Below is a small trained network, with its code and all its weights. Each question gives an input and a class and asks what happens when units are switched off, that is, made to give their printed mean instead of their output.

import numpy as np


def w(rows, s, z=0):
    codes = np.array(rows[::2]) - 128.0
    scale = np.full(codes.shape[1], s)
    scale[-1] = z or s
    return codes * scale


def norm(h):
    return h / np.sqrt((h * h).mean(-1, keepdims=True) + 1e-5)


def f(y):
    return np.maximum(y, 0)


def log_softmax(a):
    a = a - a.max(-1, keepdims=True)
    return a - np.log(np.exp(a).sum(-1, keepdims=True))


def net(x, mask):
    res = np.array(x, float).reshape(1, 5) / 4 @ E
    u = 0
    for l in range(4):
        y = f(norm(res) @ A[l][:, :-1].T + A[l][:, -1])
        res = res + np.where(mask[u : u + 5], y, B[l][:, -1]) @ B[l][:, :-1]
        u += 5
    return log_softmax(norm(res)[-1] @ U[:, :-1].T + U[:, -1])


A, B = {}, {}
E = w([
[142,160,93,173,141,83,120],'x0',
[139,177,115,3,186,57,204],'x1',
[125,173,219,205,217,78,134],'x2',
[107,160,141,132,86,152,88],'x3',
[220,59,128,86,157,84,43],'x4',
],0.0072)
A[0] = w([
[140,157,168,172,173,155,145,200],'L0N1',
[255,157,88,115,187,117,177,68],'L0N2',
[100,63,69,231,102,199,170,89],'L0N3',
[186,59,132,162,102,142,75,252],'L0N4',
[182,113,147,248,95,139,159,207],'L0N5',
],0.0066,0.0013)
B[0] = w([
[118,122,184,77,229,77,203,203],'L0N1',
[80,52,129,125,50,152,99,197],'L0N2',
[104,8,171,210,62,1,177,245],'L0N3',
[14,91,72,174,117,97,23,255],'L0N4',
[183,73,116,114,130,254,163,238],'L0N5',
],0.0054,0.0046)
A[1] = w([
[136,136,2,98,27,156,234,226],'L1N1',
[67,150,138,194,92,56,167,248],'L1N2',
[255,146,131,41,130,30,41,119],'L1N3',
[105,117,157,223,73,138,186,49],'L1N4',
[103,152,153,165,139,220,106,50],'L1N5',
],0.0072,0.0016)
B[1] = w([
[130,132,48,199,158,234,161,254],'L1N1',
[137,149,158,1,142,164,118,239],'L1N2',
[134,134,157,162,36,181,205,221],'L1N3',
[192,145,127,95,34,75,182,230],'L1N4',
[140,114,128,123,162,123,167,160],'L1N5',
],0.0095,0.0054)
A[2] = w([
[178,62,156,171,186,144,1,216],'L2N1',
[28,174,68,80,188,149,149,125],'L2N2',
[142,110,73,119,82,133,90,104],'L2N3',
[80,55,155,157,90,124,101,250],'L2N4',
[165,86,232,195,89,102,171,129],'L2N5',
],0.008,0.0022)
B[2] = w([
[72,143,12,174,217,226,103,225],'L2N1',
[99,163,100,201,183,87,74,189],'L2N2',
[130,114,201,65,80,97,90,199],'L2N3',
[115,170,110,126,129,98,160,248],'L2N4',
[210,193,156,91,191,166,127,254],'L2N5',
],0.011,0.0062)
A[3] = w([
[142,46,86,71,39,120,150,150],'L3N1',
[96,50,89,140,114,98,18,31],'L3N2',
[58,144,145,101,177,74,155,3],'L3N3',
[135,159,133,117,53,124,154,149],'L3N4',
[127,2,55,130,119,118,81,65],'L3N5',
],0.0093,0.0021)
B[3] = w([
[104,48,118,240,63,97,135,253],'L3N1',
[253,136,234,69,233,6,66,206],'L3N2',
[1,88,161,173,15,21,41,169],'L3N3',
[131,28,171,175,143,109,142,212],'L3N4',
[134,161,161,15,81,86,61,222],'L3N5',
],0.0068,0.0056)
U = w([
[144,71,124,170,32,143,142,228],'0',
[114,186,62,178,181,195,126,210],'1',
[195,189,220,109,156,141,172,108],'2',
[37,184,176,148,139,55,121,54],'3',
[150,105,132,94,105,90,5,2],'4',
],0.016,0.0029)

Each question gives the input, the list of numbers given to net, and the class t.
The units are the neurons (one row each of A and B). Each row of codes is followed by its name. A weight is (code - 128) times the scale printed after its matrix; where a second scale follows, it is the last column's (A, B and U).
mask holds one flag per neuron, layer by layer. A switched-off neuron (its flag False) gives its mean, the last column of its row in B, instead of its output. The means were averaged over made-up inputs and are rounded, as every weight is.
A unit's drop is (log p(t) with every unit on - log p(t) with that unit switched off) / (log p(t) with every unit on - log p(t) with every unit switched off).
The circuit of an input: a set's keep is (log p(t) with only the set's units on - log p(t) with every unit switched off) / (log p(t) with every unit on - log p(t) with every unit switched off). Starting from the 12 units with the biggest drops (on a tie, the unit counted first), units are removed one at a time, each time the one whose removal leaves the highest keep (on an exact tie, the one counted first), for as long as the keep stays at least 0.8.
units of the circuit, in order: the units of the circuit, biggest drop first
unit that matters most: the unit with the biggest drop
k most important neurons: the k neurons with the biggest drops, biggest first
top k neurons in layer l: the k neurons of layer l with the biggest drops, biggest first
input [1,-1,-2,5,-5], class 0: unit that matters most => L1N4
input [-6,1,2,7,8], class 2: top 2 neurons in layer 0 => (L0N5; L0N2)
input [-7,3,-2,6,1], class 0: 3 most important neurons => (L0N4; L2N1; L2N5)
input [-5,-4,0,5,2], class 4: top 2 neurons in layer 3 => (L3N2; L3N5)
input [6,3,4,3,8], class 2: 2 most important neurons => (L1N3; L2N5)
input [-2,-4,-7,8,3], class 4: units of the circuit, in order => (L3N2; L1N3)
input [-8,0,5,5,-8], class 2: units of the circuit, in order => (L1N4; L2N5)
input [-1,8,-2,-3,1], class 0: 2 most important neurons => (L1N3; L2N1)
input [-3,-5,5,-8,1], class 1: 2 most important neurons => (L2N1; L1N3)
input [5,1,-2,-3,1], class 0: 2 most important neurons => (L0N4; L2N1)
input [-1,-8,-6,7,2], class 4: 3 most important neurons => (L3N2; L1N3; L0N4)
input [-1,6,1,-7,-7], class 3: 4 most important neurons => (L3N3; L2N1; L0N5; L2N5)
input [-6,5,1,1,-1], class 3: 2 most important neurons => (L2N1; L3N3)
input [-5,-2,-3,-2,1], class 4: unit that matters most => L1N3
input [0,-2,-4,0,1], class 4: 3 most important neurons => (L0N4; L1N3; L3N2)
input [-3,6,2,1,0], class 3: top 2 neurons in layer 2 => (L2N5; L2N2)
input [-4,3,2,8,6], class 2: units of the circuit, in order => (L1N3; L2N5)
input [-6,2,6,-8,-4], class 3: 2 most important neurons => (L3N3; L1N3)
input [2,0,-4,2,1], class 4: 3 most important neurons => (L1N4; L0N4; L2N5)
input [8,-6,3,6,0], class 2: unit that matters most => L1N4
input [1,2,-5,-1,0], class 1: 3 most important neurons => (L1N1; L1N4; L0N3)
input [4,1,-6,-4,6], class 0: 2 most important neurons => (L1N3; L3N1)
input [-8,-2,-8,5,4], class 4: top 2 neurons in layer 1 => (L1N4; L1N3)
input [3,-3,2,7,0], class 2: 2 most important neurons => (L1N4; L2N5)
input [4,1,1,5,8], class 2: top 2 neurons in layer 2 => (L2N5; L2N3)
input [7,-5,1,5,0], class 2: top 2 neurons in layer 1 => (L1N4; L1N1)
input [1,-1,8,-5,8], class 1: unit that matters most => L2N1
